Known rows, with every way that one mark hangs from another:
duzim{beru goduvit{pasir}}: [-32.6   1.0   5.4 -12.3   5.9   5.0 -13.6  11.0  -2.2   1.7   6.0  -2.8
 -21.7  13.1  21.1  -4.4 -10.6 -23.5   1.2   9.9  -4.1   1.5   4.8  -8.9
   9.7  -0.1  10.7  28.8  26.6  -1.4   5.7  12.4   6.3  18.6  -3.5   2.7
  -5.5   3.0  -2.1  -0.4  12.9  23.2 -31.7  10.0 -20.3  -0.1 -12.2]
topume{goduvit{pasir{luvufuv}}}: [  2.8  -4.4  -7.9  -7.8  26.9   9.7  -9.5   1.3   0.9  15.6  -8.5  12.9
  18.6  19.5  24.5  -2.6 -18.9  -8.6  -2.8   7.2   8.1  -0.3  -0.9  -2.9
   3.4  -5.4  19.2  -0.6  -8.6   6.5  -4.1  11.2  -2.8 -16.1   0.9  12.5
 -14.7   6.5  10.0 -15.5   7.2  -7.6  -6.0  -5.0  -2.6  -6.6  -7.8]
beru{kati tofo{fiso riri}}: [ 20.2  -4.8   8.4  22.0 -28.2 -15.0  -3.2  -1.7  10.8 -20.2  13.4  23.9
   0.1  14.0 -33.7  -6.5   4.9  10.6   8.3  21.4   8.7  16.3 -14.1  10.7
   2.0 -12.5   9.1  -8.2  14.7 -42.7 -15.9   8.4   9.6 -16.9  -1.8  -1.9
  26.7  23.6  -9.5  44.4   2.8 -25.1   5.5  -2.9   1.1   2.5 -26.3]
goduvit{duzim pasir{luvufuv{tofo{riri} topume}}}: [ 12.3   3.2 -20.1 -13.1  -6.7   9.2   2.5  -4.2  -4.9 -16.5  -0.5  -6.7
  -4.6  16.5  -6.5  -8.2  25.5  -6.1   5.1 -25.1 -29.6 -26.4   7.9 -11.4
  -3.5  -4.0  -1.5  -8.8   9.7  28.9 -25.9  37.1   2.3 -12.0  -3.4  20.7
  -3.8 -11.5   2.9  -5.5  29.1 -31.9 -30.7  -7.0   2.1  -0.7  -9.8]
goduvit{duzim{beru{tofo}} pasir{dafal{kati}}}: [  3.1  14.7   8.5   1.3  -3.8   8.0  17.0   0.4 -50.5  -1.4  -0.4 -34.0
 -16.0  46.4  -1.8   3.4  20.2  -5.6  10.5 -24.5 -10.1 -13.7  25.1   4.8
  -2.7  17.6   8.8  -2.2   5.9  -8.9  -6.7  16.7 -11.3  40.1   5.6   3.9
   8.5   8.3  16.0  -9.0  13.7  18.4 -15.5  19.8  -4.1  18.1  -0.1]
pasir{dafal{goduvit kati{duzim fiso}} luvufuv}: [ 30.3  16.2 -10.3   4.8  24.5   1.3 -21.0   2.3 -28.7  -5.3 -29.9   9.7
  21.4  21.3  27.8   8.8  -9.7  19.4  23.0  -2.7  -6.8 -11.1   6.5   1.9
   5.3  11.6 -12.1 -16.4 -44.4  -5.8  15.4   0.5 -18.0  -5.2  -5.8   7.4
   6.3   4.1  31.0 -53.5 -42.4  10.1  24.4  19.8 -17.2   2.6   0.6]
goduvit{duzim{beru{kati{fiso}}}}: [-20.8   8.5  19.5   1.5 -26.1  -8.3  21.9   7.8 -18.1  -9.5   5.9  -3.4
   7.9 -14.7  -2.3  10.8 -11.3  15.3  -5.4   4.7   2.5  -9.8   3.8   1.9
   3.3  12.8   9.6   8.9  16.1 -38.2  18.8   1.3 -10.6  35.0 -21.5   1.9
   9.6   2.9   3.7  -5.5 -24.4  20.5 -13.0  10.5 -11.2   4.9  -7.8]
beru{bozez kati{duzim fiso}}: [ -5.5  20.2  25.0  13.5 -10.4 -13.5  14.1   4.0  -8.8 -32.2  -1.4  20.7
  20.6  -3.6  -7.3   3.0   4.2  17.1  -4.5  27.2  -4.8 -21.0 -14.8   2.9
   5.3   9.7  18.7 -19.2  -7.2 -51.5   3.6 -10.0   0.4   4.4 -13.9 -19.3
  18.8  18.1  21.1   6.3 -38.0   9.1  24.9   6.5 -11.2   4.2   8.3]
riri{topume{goduvit{duzim pasir{luvufuv}}}}: [-11.2 -11.2 -10.9 -26.1  20.9  11.3   6.8  -7.9  -7.2  26.9 -10.7  -7.6
   6.9  27.0  12.9  -4.1 -13.9 -10.4  -2.8 -13.4   0.1 -11.5   5.5   5.5
  -3.2   4.7   5.9 -12.8   0.2  18.3  -0.6   9.2 -11.7  -9.4  -7.8   3.1
 -12.1 -10.2   8.5 -20.6  16.1  -2.6 -17.0 -14.5   4.5   9.5  10.4]
fiso{topume{goduvit{duzim pasir{luvufuv}} riri}}: [ -1.9 -13.2   8.1 -12.6  26.8   6.0   6.2  -9.3  -8.6   4.6  -7.5  -7.9
  22.3  10.2  20.6  16.8   1.3 -16.9 -13.4  -3.3   6.2   5.3   2.5   7.4
  -8.9   6.0  -0.8   1.8 -12.9  23.5 -14.5   3.9  -3.3  -1.9  19.0   6.1
 -17.9 -14.3  -3.2 -14.8  10.8  -0.8  -1.4 -10.2  11.0  -1.1   8.8]
beru{bozez{duzim riri} tofo{fiso}}: [ 28.4   2.2 -28.4  19.6 -52.4   6.2  21.9 -10.6  52.5  -7.4  17.8  -2.3
  -7.8  -0.6 -38.3 -24.2  10.0  -1.4 -24.6   7.8 -34.0   4.8 -17.9 -11.7
  10.3   0.8  -3.6 -11.9  13.2  -0.2  -9.6  -8.4  30.2  -8.4   2.7 -18.0
  22.9  24.6   2.9  48.6  -6.5 -26.2  34.3  14.0   6.5   0.4  -0.3]
riri{tofo{fiso} topume{goduvit{pasir{dafal luvufuv}}}}: [ 24.8   1.8 -23.5  -4.4  44.7   5.6 -21.3 -11.6  -4.8  25.3 -20.4  16.0
 -14.2  30.1  19.2  -8.4 -19.2   0.8   2.4 -22.4  24.2   4.9   6.5   3.4
 -11.6  -4.7  -0.1   8.7 -15.7  26.5  18.6  14.1  -4.3 -32.9  -0.4  -5.2
 -11.9  -1.0   6.1 -23.7  34.1 -15.3  10.3 -21.4  -0.3   7.7  -3.5]
fiso{topume{goduvit{duzim} riri}}: [-15.7 -15.6  19.1  -2.0  19.0  -1.3   3.2  -1.3   2.2  -1.6  -2.0  -6.3
  13.8 -18.0  -1.1   7.4   2.8   7.7   4.9   3.3  15.4  14.8  -2.5  12.3
  -2.8  -1.1  -5.5  -2.2  -8.6  11.0 -13.3 -26.3   4.0   2.2  10.3  -1.5
 -11.6 -11.4 -14.8   2.0  -1.0  -1.1  11.7  -6.7  12.2  -2.7   7.4]
luvufuv{pasir{dafal{kati}} tofo{fiso riri} topume}: [ 46.1   1.5 -22.9  42.4  -3.3  -5.5 -37.6  24.4 -11.8 -18.4   5.1  13.2
 -13.2  -3.8 -33.0 -16.2  23.3  27.5  51.6 -18.4 -21.4  -9.6  13.6  -0.5
  -8.7 -21.9 -25.9  -0.6 -18.6  13.8 -23.3   3.3  14.9 -39.7  29.1  30.0
  12.4  13.8   0.6  -9.6  29.3 -51.7 -14.6  -6.5  -1.0 -16.2 -32.2]
duzim{beru{bozez tofo{fiso{topume}}} goduvit}: [-12.6  -5.8   3.1  11.7 -26.8  13.6 -13.7  14.0  26.1  -7.1  11.9  10.3
 -26.9 -26.0 -10.5  -0.9   2.9 -18.9 -22.8  17.3 -11.5  10.9 -16.0 -15.4
   9.2  -2.0 -30.4   7.3  28.7 -12.0   9.9  -2.7   6.2  -6.2   7.8 -12.7
  24.6   6.1  -9.7  36.9  18.4  20.2   3.7  11.5 -15.1  15.9 -21.8]
goduvit{duzim{beru} pasir{dafal luvufuv{topume}}}: [  2.0   6.1  -0.8   2.5  19.4  26.6  12.4   3.7 -24.8  -3.5  -5.8 -26.2
  -1.6   8.3  15.5   8.7   9.5   0.7 -14.8 -35.8  -5.2 -25.6  23.4 -28.3
  -4.5   7.8  -7.3  12.8  13.4  20.4  -6.4  28.2  -1.6  14.1   4.0  18.5
  -5.0  -4.3  13.2 -45.8  27.7  14.9 -37.4  -1.9  -8.1  -3.1  -8.8]
riri{topume{goduvit{duzim{beru} pasir{luvufuv}}}}: [-23.2  -7.8 -14.5 -26.5   8.8  12.0   4.4  -3.4 -14.8  29.0  -6.4  -9.1
  -5.9   8.8  20.8   0.3 -15.4 -12.6  -8.6 -11.6   6.7 -16.7   9.5  -8.1
  -3.8   0.6  -0.5  -2.0   9.5  21.5   7.9  12.0 -19.5   5.7 -10.2   9.4
 -14.5 -19.2   5.5 -22.3  21.0  22.5 -28.9 -10.8  -1.3   6.7  -2.0]
bozez{duzim{beru{kati{fiso}}} riri{topume}}: [ -6.3   4.7  -7.8   4.6 -55.5 -18.3  29.4  -9.2  23.6  31.8  15.3  12.0
   6.9  -7.9 -12.1  -4.5 -20.7  16.4 -10.9   7.5 -10.9   5.4  -1.5  -9.1
  -7.7   3.5   0.8   1.4  12.2 -24.4  14.2 -25.6  15.1   6.2  -7.2 -18.0
  10.7   6.8 -12.4  -4.7 -41.6   9.9  -1.5   3.2   0.5 -15.3   4.0]
duzim{beru{bozez tofo}}: [-13.2   9.9   2.7  10.8 -24.7  14.5   7.7   6.8   6.1 -15.0   6.7   5.9
  -0.5  -3.9 -11.0  -7.0   6.7  -2.5 -16.9   7.5   0.9 -15.4  -2.7 -12.8
   4.5   6.5  10.7  -4.4  14.6 -14.7  -6.1  12.0  -1.0   4.4  -9.3  -1.8
  22.4  10.5  -1.1  30.2   6.8  15.3   4.5  10.8  -2.0   6.8 -18.7]
pasir{dafal{goduvit{duzim} kati{fiso{topume}}} luvufuv}: [ 30.8   4.6  -7.1  -5.5  21.6  14.5  -1.4   5.2 -26.4  17.4 -20.5 -10.8
  19.9  22.1  25.0  23.8 -10.1   8.2   3.7 -29.9 -16.8   4.0  16.8   3.6
  -0.2  17.5 -26.1 -10.5 -32.9   3.5  14.8  -3.2 -15.1  -1.8  13.5  10.7
   9.9   0.5  18.2 -56.6 -31.5   5.0  13.6  19.9  -9.4  13.3  -3.8]
kati{dafal duzim fiso{topume} pasir}: [ -7.2  10.0  25.4  16.6  13.9 -22.0  -8.3 -18.0 -30.8 -11.9   9.9  14.7
   5.4  -5.6   7.1 -13.4   8.1   9.5   7.1  59.9   8.7   4.9 -11.5  10.5
  23.9   6.8 -10.6 -26.2 -11.8 -32.5   7.0 -38.4 -14.2  20.6   4.1 -23.6
   4.1  -8.4  19.5  15.8 -52.6  33.6   8.4  21.7  -6.6   9.5  50.0]
kati{duzim fiso{topume{goduvit riri}} pasir}: [-24.6  -2.2  25.2  15.3  16.5 -28.8 -16.9 -17.3 -29.9 -11.6  -9.0  24.4
  30.6 -27.1   6.2  -6.5   1.1  -0.1   8.3  64.2  21.3   7.6 -26.0  14.4
   9.7   4.7 -13.7 -12.2 -33.9 -14.7   4.7 -28.6  -4.8   7.7  20.0 -28.0
 -27.0 -18.2  -0.5   8.6 -37.7  27.5  26.0   8.4   5.7  -2.2  27.6]
fiso{topume{goduvit{duzim{beru}} riri{tofo}}}: [-32.8  -2.8   3.8 -16.4   7.9  -1.9  -7.4  -0.9  -5.3   0.5  -5.0  -8.4
 -15.4 -32.6   6.0  14.1   6.3   5.1   0.1 -11.3  27.3   5.3   4.7   0.7
  -6.2  -6.8  -4.1  13.3  -3.1  28.8   9.8 -22.6  -7.0  15.5   1.6  -4.0
 -13.8 -28.2 -24.9   0.6   8.2  18.4  10.1  -8.0   6.5   2.4  -1.2]
bozez{duzim{beru{kati}} fiso}: [  0.7  -2.3  11.4   5.8 -56.9 -17.4  18.5  10.5  29.7   5.1  23.7  -5.2
  -0.4 -17.5 -15.1  14.0 -16.2  -0.1  -9.8  14.5  -3.8  12.3  -1.4 -26.9
  -3.8  -7.9  12.8  15.3  13.7 -36.5   7.4  -7.9  -2.1  12.2   7.3   5.4
  12.7  14.1  -7.4   2.8 -25.8   7.1 -23.0   5.9  -5.5 -22.6   4.7]
riri{tofo{fiso} topume{goduvit{duzim}}}: [-14.3  -8.6 -23.0 -18.9   8.0   0.9  -8.6  -5.1  11.2  11.9  -6.3  -8.6
 -31.3  -6.9 -16.4 -16.0  -9.7  12.0  15.0 -14.3  14.0   3.2  -4.3  15.6
   4.0  -8.7  -5.9  -1.4   4.5  21.5  25.7 -15.2  -5.6  -8.5 -22.4 -13.3
  -4.5 -13.9  -8.9  10.5  17.2 -13.1  10.8 -15.4   2.3  17.9   8.0]
topume{goduvit riri{tofo{fiso}}}: [  0.4  -2.9 -10.3   6.1  14.9  -9.1 -25.7  -2.4  16.2 -11.7  -7.0  12.1
  -6.2 -18.0  -4.9  -7.1  -8.0  10.3  13.7   8.9  31.1  16.6 -12.0  20.0
  -0.9  -9.7   7.1  25.4 -13.3  16.5  15.5  -7.1   7.4 -11.9 -10.5  -3.0
 -14.0  -7.5 -18.8  18.3  10.5 -18.9  30.3 -15.1   9.2  -6.4  -9.6]
pasir{dafal luvufuv{topume}}: [ 21.3   0.8   2.4  24.0  28.1  22.8 -11.5   6.6  12.3  -1.5 -10.2  11.2
  25.9  -1.5   5.9   0.8  -3.7  28.7   0.7 -21.4   7.4  -7.5  11.4 -23.5
  -4.2   1.4  -8.0   2.5  -6.9   9.2 -11.6   8.9  10.6 -32.6   1.7  15.0
   7.7   7.6   1.6 -44.7   8.9 -12.8 -11.8  -9.7  -3.3 -18.9 -12.3]
riri{topume{goduvit{duzim{beru{bozez}}}}}: [-35.6  -0.3  -5.0 -14.4  -1.9  13.0   8.6  10.6  -3.5  18.6   0.5  -6.1
 -13.9 -21.4  -3.7  -7.1  -4.6   2.6  -7.8 -10.0   5.2 -20.8  -0.9  -9.8
   2.7  -2.7  -3.3 -11.4  15.3   4.2   7.1 -15.8  -7.7   5.7 -16.8  -3.2
  -2.6 -11.1   3.5   1.8  15.1  24.2   0.1 -10.4   2.1  12.3 -10.4]
tofo{fiso{topume{goduvit{duzim}}} riri}: [  2.5 -18.6  -6.7   0.8   8.2  -2.0 -13.5   1.5   6.0  -0.7  11.7   3.3
 -24.2 -14.3 -13.9  -8.9   3.9   7.7   8.2  15.8   6.7  26.0  -9.9  -4.6
  15.9 -30.2 -20.4  -7.5   9.9   5.0 -10.0 -35.2  11.3  -7.5  18.2   2.6
  -0.7  -3.8  -4.3  22.6   9.3 -13.8   8.1  -1.8  -3.1   9.5 -19.8]
fiso{topume{goduvit{duzim pasir} riri}}: [-15.4 -12.5  19.3 -11.7  27.3  -1.3  15.9  -6.5 -16.9   0.4  -0.8 -19.4
   8.4  11.2   7.5   7.2   7.9 -16.7  -0.8   3.0   8.9  12.1   0.9  19.1
  -5.6   2.1   7.0   3.0  -5.5  11.5 -17.3  -8.9   6.3  14.0  21.4  -5.5
 -20.8  -7.2  -7.0   4.6   8.2   0.0   1.7  -4.4  12.6   3.1  15.0]
luvufuv{pasir{dafal{goduvit}} tofo{fiso} topume{riri}}: [ 41.2  -9.6 -15.1  34.1  21.2  -0.5 -16.2  18.6   0.1 -31.5 -18.7  -2.0
  13.4 -35.2 -15.9  -7.1   6.6   7.5  33.6 -29.2  -5.2  -7.8   4.3  23.8
 -21.9   0.1 -28.1  11.6 -31.2  35.1 -11.8  42.0   7.0 -32.1  11.9  24.4
  -8.7  10.2  -8.8  -7.3  31.7 -43.0   1.6  -8.8   9.0 -18.9 -17.3]
goduvit{pasir{luvufuv{topume}}}: [  2.8  -2.7  -7.5   0.0  11.6  22.3   2.5   2.2   7.0  -0.5   1.1  -6.2
  20.2  22.8   7.7   0.3  -0.1  -6.4  -8.1  -5.8  -8.1 -10.7   5.3 -12.3
  -0.6   0.2  10.1   8.5   3.6  10.3 -12.2  24.4  10.3 -19.2   6.9  10.8
   0.3   3.6  -0.4 -24.9   8.2 -11.3 -30.9  -6.2  -2.0 -15.0  -0.3]
bozez{duzim{beru{kati{fiso} tofo} goduvit}}: [-22.0   2.6  16.1   5.5 -61.3 -15.6  13.4  13.0  17.7   6.9  -2.8  12.2
   1.9 -21.7 -11.1   7.7 -21.7  -3.5  -9.9  16.8 -18.7   3.5 -14.7  -3.4
  -1.3  18.1  -3.9   6.1  26.9 -50.0  23.5  -5.3  -2.3  19.2 -10.2 -13.8
  18.4  21.0 -17.2   9.1 -32.9  17.3  -6.1  17.0 -16.5  10.2  -7.6]

Rows:
[ -0.4 -20.3   8.0   8.5  12.8  -2.9  -1.6  -2.3  10.2  -8.9   4.4  -8.6
   1.5 -27.1  -8.8   1.8  -0.1   6.2   3.6  12.3  16.4  24.5 -10.2  16.0
   1.8  -6.1 -20.0   8.5  -5.1  12.2  -2.6 -21.6   5.8   1.0  10.5  -2.3
  -9.0 -11.1 -12.7  15.6   7.8  -6.8  15.3  -6.0   9.1  -1.0   2.6] | tofo{fiso{topume{goduvit{duzim} riri}}}
[ -0.8 -17.1   8.9  -1.9  21.0  -3.1  10.7  -7.8  -9.9  -7.2   5.9 -21.6
  -4.1   2.2   0.1   2.6   5.4 -17.7  -2.3  11.2   8.5  21.5  -6.6  22.7
  -1.1  -2.5  -7.3  14.2  -2.0  13.5  -7.1  -5.2   7.8  12.3  21.9  -5.7
 -18.7  -6.7  -5.2  17.7  17.0  -5.0   6.0  -4.1   9.0   4.5   9.5] | tofo{fiso{topume{goduvit{duzim pasir} riri}}}
[ 19.2  15.8 -18.3 -20.5  14.5  -3.1  -7.9  -4.2 -18.3 -12.6  -9.4  -0.7
 -16.4  -3.1  38.5  -3.6   5.3  -8.9  15.4   0.2  -3.9 -22.5   6.7   5.3
   2.0  -0.8   1.1 -22.3 -10.4  18.0   2.9  32.9 -42.6  17.9 -35.3  20.4
  -4.6 -12.1  28.1  -1.4  -3.9  22.6  -8.1  13.7 -13.9   1.3  21.4] | kati{dafal{goduvit{pasir{luvufuv{tofo}}}} duzim{beru}}
[ -7.9  16.7  32.3  22.9 -29.1 -25.4   9.5  -2.8 -38.9   5.8  10.0  20.2
  16.7 -14.3  -7.1  -0.6  -4.5   3.0  -7.3  41.0  14.7  -4.8 -11.5  21.0
   8.5  19.2   9.2 -15.1  12.7 -74.3  20.2   3.1 -27.1  33.7 -22.1 -11.1
   8.8   9.5   9.2  29.6 -36.2  38.1  -3.3  13.1   4.2  13.0  12.3] | duzim{beru{kati{dafal fiso pasir} tofo}}
[-11.1   8.0 -10.8  -9.7  11.4  -9.3 -23.9  -2.2 -28.9  -5.6  -2.4 -10.0
   7.9  21.9   3.3  -8.0   6.6  -6.5  37.3  28.3  -6.6  -9.7 -10.6  14.4
  22.2  -0.9   3.7 -22.2 -31.6  -7.5   1.7  -2.1 -16.9   8.8   0.7 -10.1
  -5.4  -2.3  16.9  -4.8 -36.0  24.9   0.8  25.7 -11.9  -2.6  23.8] | dafal{goduvit kati{duzim pasir}}
[-20.9   2.0   4.2 -11.5 -18.7   9.6  26.7  -6.2 -22.9 -14.8   5.1 -30.8
 -14.8  24.2  -6.5  -6.0  11.7 -19.8  -8.6  -3.5  -7.0 -13.6   9.9   2.5
   4.3  13.1  15.6   0.4  24.7  -2.1  -6.6  27.5  -9.8  39.6  -7.4  -0.6
   5.8   1.4   2.9  23.2  14.3  16.7 -23.9  17.7  -3.7  18.8   3.4] | goduvit{duzim{beru{tofo}} pasir}
[-10.0  13.5   3.6  -0.9 -29.2   3.8  25.0   6.4   6.9  -1.2  20.1  -3.8
  -1.5 -18.6 -15.3   6.7  15.5   9.1 -23.6 -17.2 -16.8 -20.1   2.7 -16.3
   4.1  -1.9  15.4  -9.2  22.3 -18.3  -5.6  -3.1  10.7  21.1 -20.1  -2.9
  10.7   7.1  15.1   9.4  -1.4  13.7   6.2  -2.2   1.4  -5.2 -15.6] | goduvit{duzim{beru{bozez{riri} kati}}}
[  4.9   5.1  17.5  -0.9  57.1  -6.0  -6.9  -9.3 -23.1   6.1 -16.9   6.3
   0.8  22.4  21.2   8.9   5.9  -3.7   5.7 -15.1  32.2  18.9  10.3  13.8
 -17.8  -2.2  15.5  14.2 -25.7  19.3  -8.3  -8.0  11.8  -8.4  28.2 -13.5
 -22.3   1.5 -11.6 -12.0  17.6  -7.4  25.5 -11.9  11.0  -0.7   5.2] | fiso{topume{goduvit{pasir{dafal}} riri{tofo}}}
[-23.0  10.6  -0.9  -4.0 -11.4  17.4  12.9   9.3  -0.2 -18.8  12.1 -16.0
 -12.8  -8.2  -2.6  -1.7   7.7   2.0 -15.5  -7.2  -6.4 -23.4   5.8 -19.0
  11.5   5.9   7.8   5.8  19.8   1.5  -1.7   1.5  -0.9  23.6 -13.6   5.9
  13.5  -1.8   9.7   9.7   7.6  20.0  -7.3   9.6  -8.8   6.8 -12.9] | goduvit{duzim{beru{bozez}}}
[-14.6   1.9   0.6  -4.2  22.1  -7.7 -20.1  -1.2   8.8  -4.0 -13.4  14.0
   6.8  -8.4   2.5  -1.4  -5.1  12.0  15.5   0.0  31.6   6.8  -4.1  16.5
  -5.2  -5.0  21.8  14.7 -17.1  14.9   5.0 -10.7   5.5 -10.6 -11.2  -3.0
 -16.4  -8.3 -20.9   5.0   2.0 -13.5  27.2 -15.7  12.4  -7.8  -5.0] | topume{goduvit riri{tofo}}
[-29.3  -0.7 -11.9 -38.5  23.0   2.5   8.6  -9.1 -16.8  21.2 -11.3 -20.0
 -24.2  30.7   0.2  -9.9  -1.6 -11.3  10.1 -23.9   6.5  -8.7   6.9  18.7
  -3.7  -0.8  22.0  -7.0   4.0  21.3  10.9  -3.0  -5.0   4.9 -11.9 -16.9
 -16.0 -10.8  -3.0  -1.2  17.8  -5.7  -3.3 -13.2   5.3  22.1  18.9] | riri{tofo topume{goduvit{duzim pasir}}}
[-25.7  -4.8  -3.1  -1.1 -44.1   2.1  -2.5   8.5  35.1   2.4   2.1  -1.8
 -18.7 -13.0  -8.6  -7.6 -11.7  -8.8  -2.5  10.3 -16.3   4.6  -7.1 -16.5
   7.1   7.7  -8.4   8.7  29.6  -5.5   5.0  -6.8   3.5  10.9  -4.5  -5.8
  16.5  10.3 -21.3  16.4  -6.8  14.2 -15.6  19.4 -16.6   4.9  -3.8] | bozez{duzim{beru{tofo} goduvit}}
[ 34.0   9.0  24.7  18.8 -43.6 -15.3  22.8   2.7  19.3  11.3  21.6  13.6
   6.0 -12.5 -37.5   5.4  21.1  -0.1 -26.8   4.3 -19.7   3.5  -8.7   2.7
  -0.8  -4.2  18.9 -36.4  15.5 -65.0  -4.1 -10.5   5.1   0.0 -18.7  -8.5
  19.9  22.6  26.0  42.2 -19.3 -12.8  34.0 -13.0  28.6   0.4  10.8] | beru{bozez{fiso riri} kati{dafal} tofo}
[ -2.1  -7.3  -9.3 -31.8  -5.1  -7.3   9.4 -11.2   2.1  29.8   6.9 -21.2
 -30.1  -0.6 -10.4   3.2  16.1 -25.7 -16.9 -14.9 -18.2  17.4   3.9  -9.2
   3.7 -24.3   8.5  -9.8   0.8  17.7  12.6 -20.1  11.1  12.2  17.7 -16.4
 -27.3 -13.6  10.1   9.0   3.8 -14.1  16.8  -6.2  15.4   8.0  19.5] | bozez{fiso{topume{goduvit{duzim pasir}}} riri{tofo}}
[ 12.2 -12.8   9.2  22.7   6.2  -3.0  -7.9  -8.8  23.5 -22.6  16.1   5.7
  10.0  -0.1  -5.7  -1.1  -1.6   6.7   3.1  24.0  19.9  31.4  -5.5  11.3
  -1.4  -1.9 -11.4  25.7  -8.6   7.6 -10.8  -7.9  16.9 -14.1  18.7  -2.9
  10.2  -2.4 -21.7  20.5  -0.1 -10.7   5.8   1.2   4.3 -16.9   2.7] | tofo{fiso{topume{riri}}}
[ 18.9   1.3 -19.9   7.9 -11.0   6.7 -23.7   2.6  24.3 -11.9   0.1  28.7
  10.3  -9.3  -8.9 -12.0  11.0  20.5  14.8  -8.4 -10.6 -13.0  -0.2 -19.7
  -3.4 -14.2  -8.9  -7.5  -1.2  20.4 -23.1  18.9   7.0 -43.1  -7.0  24.5
   6.7  -8.3 -11.4  -6.8  15.7 -36.1 -16.7 -11.2   1.4 -19.1 -24.6] | pasir{luvufuv{tofo{riri} topume}}
[ 10.3  11.7   0.3  -3.9  33.8  15.1   6.2 -10.9 -20.4 -20.4 -21.1 -24.7
   6.9  26.5   8.0  15.3  23.8  -0.6  -9.2 -52.0   2.6 -23.8  20.8  -0.6
 -18.9  19.7   6.5  21.4  -8.9  38.5  -7.1  34.4   7.4  -0.4   2.6   4.6
 -11.3 -12.7  -2.8 -40.2  29.2 -14.2  -6.0 -19.7  11.5  -0.6   7.0] | goduvit{duzim pasir{dafal luvufuv{topume{riri{tofo}}}}}
[ 16.2  -0.3   9.6  -0.2  30.0   0.3  -0.6  -0.8 -18.1  30.5  -4.2  18.7
  14.4   4.8  35.0   6.4 -17.9  -4.8 -14.2  22.4   8.0  16.4  -0.2   9.8
   5.0  -0.7  -0.8 -12.2  -8.6 -19.0  11.8 -23.2 -11.7  -2.9   6.9   4.7
  -7.8   1.4  17.1 -14.0 -25.9   6.5  10.0  -0.1   1.8   8.8  13.1] | kati{dafal fiso{topume{goduvit{pasir{luvufuv}}}}}
[-23.1  10.6 -30.4 -27.6 -25.6  -2.5  -5.0  -4.8  28.4  18.6   8.1 -10.9
 -46.4  11.7   8.4  -9.0   0.4 -23.9 -10.7 -13.5 -28.4   3.2   4.9 -22.5
   7.6  -7.1  12.4  26.8  26.6  29.6  14.8  -9.5  24.9  20.6  -0.7 -15.6
  -9.3   0.3 -11.2   3.0   0.2   6.9  -7.2  10.8 -15.2  -3.1   1.8] | bozez{duzim{beru goduvit{pasir}} riri{tofo}}
[ 31.8   1.5  -7.9   1.1  23.6  14.0   1.5   2.3  -0.3 -17.0 -31.2 -12.2
  27.1 -21.8   5.2   9.4  11.3  12.9  12.4 -56.3  -9.0 -21.9  10.2   8.6
 -20.8  19.7 -23.0  -4.4 -24.1  42.1 -11.5  48.5  -9.9 -15.4 -18.5  23.3
 -12.7 -11.1  -1.0 -37.5  22.2 -23.2   4.9  -9.8  12.1  -9.1  -5.1] | pasir{dafal{goduvit{duzim}} luvufuv{tofo topume{riri}}}
[ 17.3  -7.5  14.5  -7.4 -33.3 -16.0  24.2  15.7  19.8  28.6  22.5 -16.0
 -11.9 -28.1   0.7  30.3 -14.1 -10.8 -11.2   6.8  -3.4  31.4  -1.0  -9.7
  -3.7 -16.2  -6.3  -6.5   9.1 -40.0  12.1 -27.0 -16.6  14.8  11.7   5.6
  15.1  13.3  -3.5   3.7 -43.7  21.9  -8.6   9.6  -0.9 -10.9  20.5] | bozez{duzim{beru{kati{dafal{goduvit}}}} fiso{topume}}
[ 13.9   4.4  14.3   7.6 -47.3 -11.1  28.0  11.5  37.2  -2.2  20.8  -2.0
  11.2  -1.0 -25.9  12.9  -5.2  -6.8 -22.1   7.7 -21.3   2.1 -10.4 -20.5
  -3.6   0.1  20.9  -0.5   6.2 -44.1  -3.3  -7.8   9.9  -7.6  12.3  -5.4
  20.5  29.1   5.1  12.6 -24.8 -15.1   4.2  -0.1   2.8 -13.1   9.0] | beru{bozez{duzim fiso} kati}
[  6.4 -19.0   8.1  18.9  17.3  -5.9 -15.4  -0.7  19.6  -2.3   5.6  14.1
  11.1 -24.8  -1.9  -1.0  -9.5   9.0   7.2  27.2  27.9  34.7 -14.3  13.8
  -0.9 -13.3 -14.6  14.3 -13.5   5.0  -4.0 -23.0  12.4 -18.6  18.3  -3.0
  -8.5  -3.1 -19.4  16.7   3.0  -9.7  19.7  -7.9   8.4 -14.1  -5.2] | tofo{fiso{topume{goduvit riri}}}
[ -7.0  -3.1  -2.3 -12.5  17.7  11.1 -21.1   3.6  14.6   3.7  -5.0  10.8
   4.9  31.5  26.5   0.2 -15.3 -21.6  -5.9   2.2 -12.8  -0.6   2.0  -6.6
   6.6   7.3   9.0  16.5   9.8   7.3  -0.4  22.6   4.6 -12.9  -3.1   8.2
  -0.5   5.4   5.2 -17.0  10.4  -2.5 -23.4   1.0 -15.9  -1.9  -5.6] | duzim{goduvit{pasir{luvufuv}}}
[ 18.0   0.3 -22.4  -2.8  -8.3  -4.4 -25.3 -13.6  23.7   1.6  -1.0  41.5
   5.9  21.5   0.4 -19.0  -4.9  16.5  18.8  -4.4   1.4  -7.1   4.9  -6.8
  -9.4  -5.3  -4.5 -12.7  -7.9  23.6 -19.5  17.7  -4.6 -48.4 -12.9  15.6
  13.5 -13.5 -11.1   2.6  15.7 -31.4 -12.5 -12.2   3.1  -9.4 -14.4] | pasir{luvufuv{tofo{riri{topume}}}}
